Here is a tiny trained network, its code and every weight. The questions are about switching its units off for an input and a class, where a switched-off unit gives its printed mean instead of its output.

import numpy as np


def w(rows, s, z=0):
    codes = np.array(rows[::2]) - 128.0
    scale = np.full(codes.shape[1], s)
    scale[-1] = z or s
    return codes * scale


def f(y):
    return y / 2 * (1 + np.tanh(0.7978845608 * (y + 0.044715 * y**3)))


def log_softmax(a):
    a = a - a.max(-1, keepdims=True)
    return a - np.log(np.exp(a).sum(-1, keepdims=True))


def net(x, mask):
    res = np.array(x, float).reshape(1, 3) / 4 @ E
    y = f(res @ A[0][:, :-1].T + A[0][:, -1])
    res = res + np.where(mask, y, B[0][:, -1]) @ B[0][:, :-1]
    return log_softmax(res[-1] @ U[:, :-1].T + U[:, -1])


A, B = {}, {}
E = w([
[126,128,130,123,130,127,131,132],'x0',
[152,229,83,127,130,31,107,122],'x1',
[177,121,107,177,71,124,189,253],'x2',
],0.015)
A[0] = w([
[134,88,144,156,100,180,163,167,150],'N1',
[165,233,86,138,110,10,132,134,154],'N2',
[91,75,192,124,141,179,125,106,187],'N3',
[54,123,162,56,221,148,88,42,255],'N4',
[77,67,183,112,151,203,126,103,207],'N5',
[179,117,92,190,49,105,183,254,184],'N6',
],0.0089,0.0059)
B[0] = w([
[100,70,129,97,140,176,168,102,178],'N1',
[129,210,119,151,136,59,55,136,215],'N2',
[164,146,143,161,84,147,127,197,191],'N3',
[127,251,124,147,132,77,56,140,255],'N4',
[184,163,158,178,77,135,137,187,208],'N5',
[167,114,159,129,51,158,162,170,238],'N6',
],0.011,0.02)
U = w([
[189,180,164,215,54,108,115,217,146],'0',
[60,82,112,111,185,141,151,97,30],'1',
[113,68,110,127,184,143,142,85,35],'2',
[30,170,82,111,219,43,77,27,229],'3',
[128,1,159,117,81,230,242,146,254],'4',
[66,80,120,111,165,137,137,74,27],'5',
[62,36,109,84,187,166,135,62,7],'6',
],0.0063,0.0029)

Each question gives the input, the list of numbers given to net, and the class t.
The units are the neurons (one row each of A and B). Each row of codes is followed by its name. A weight is (code - 128) times the scale printed after its matrix; where a second scale follows, it is the last column's (A, B and U).
mask holds one flag per neuron, in row order. A switched-off neuron (its flag False) gives its mean, the last column of its row in B, instead of its output. The means were averaged over made-up inputs and are rounded, as every weight is.
A unit's drop is (log p(t) with every unit on - log p(t) with that unit switched off) / (log p(t) with every unit on - log p(t) with every unit switched off).
The circuit of an input: a set's keep is (log p(t) with only the set's units on - log p(t) with every unit switched off) / (log p(t) with every unit on - log p(t) with every unit switched off). Starting from all 6 units, units are removed one at a time, each time the one whose removal leaves the highest keep (on an exact tie, the one counted first), for as long as the keep stays at least 0.8.
units of the circuit, in order: the units of the circuit, biggest drop first
k most important neurons: the k neurons with the biggest drops, biggest first
drop when u is switched off: that unit's drop, to one decimal
input [8,1,-4], class 3: units of the circuit, in order => (N6)
input [-4,6,0], class 3: units of the circuit, in order => (N5, N6)
input [-2,3,0], class 3: 2 most important neurons => (N5, N6)
input [0,-6,1], class 4: 2 most important neurons => (N4, N2)
input [-2,-1,1], class 4: 2 most important neurons => (N4, N2)
input [0,3,0], class 3: 3 most important neurons => (N5, N6, N3)
input [0,0,8], class 4: 2 most important neurons => (N4, N1)
input [-2,-7,5], class 4: drop when N6 is switched off => 0.0
input [-8,4,0], class 3: drop when N6 is switched off => 0.3
input [7,-8,1], class 4: drop when N6 is switched off => 0.0
input [7,0,8], class 4: drop when N1 is switched off => 0.1
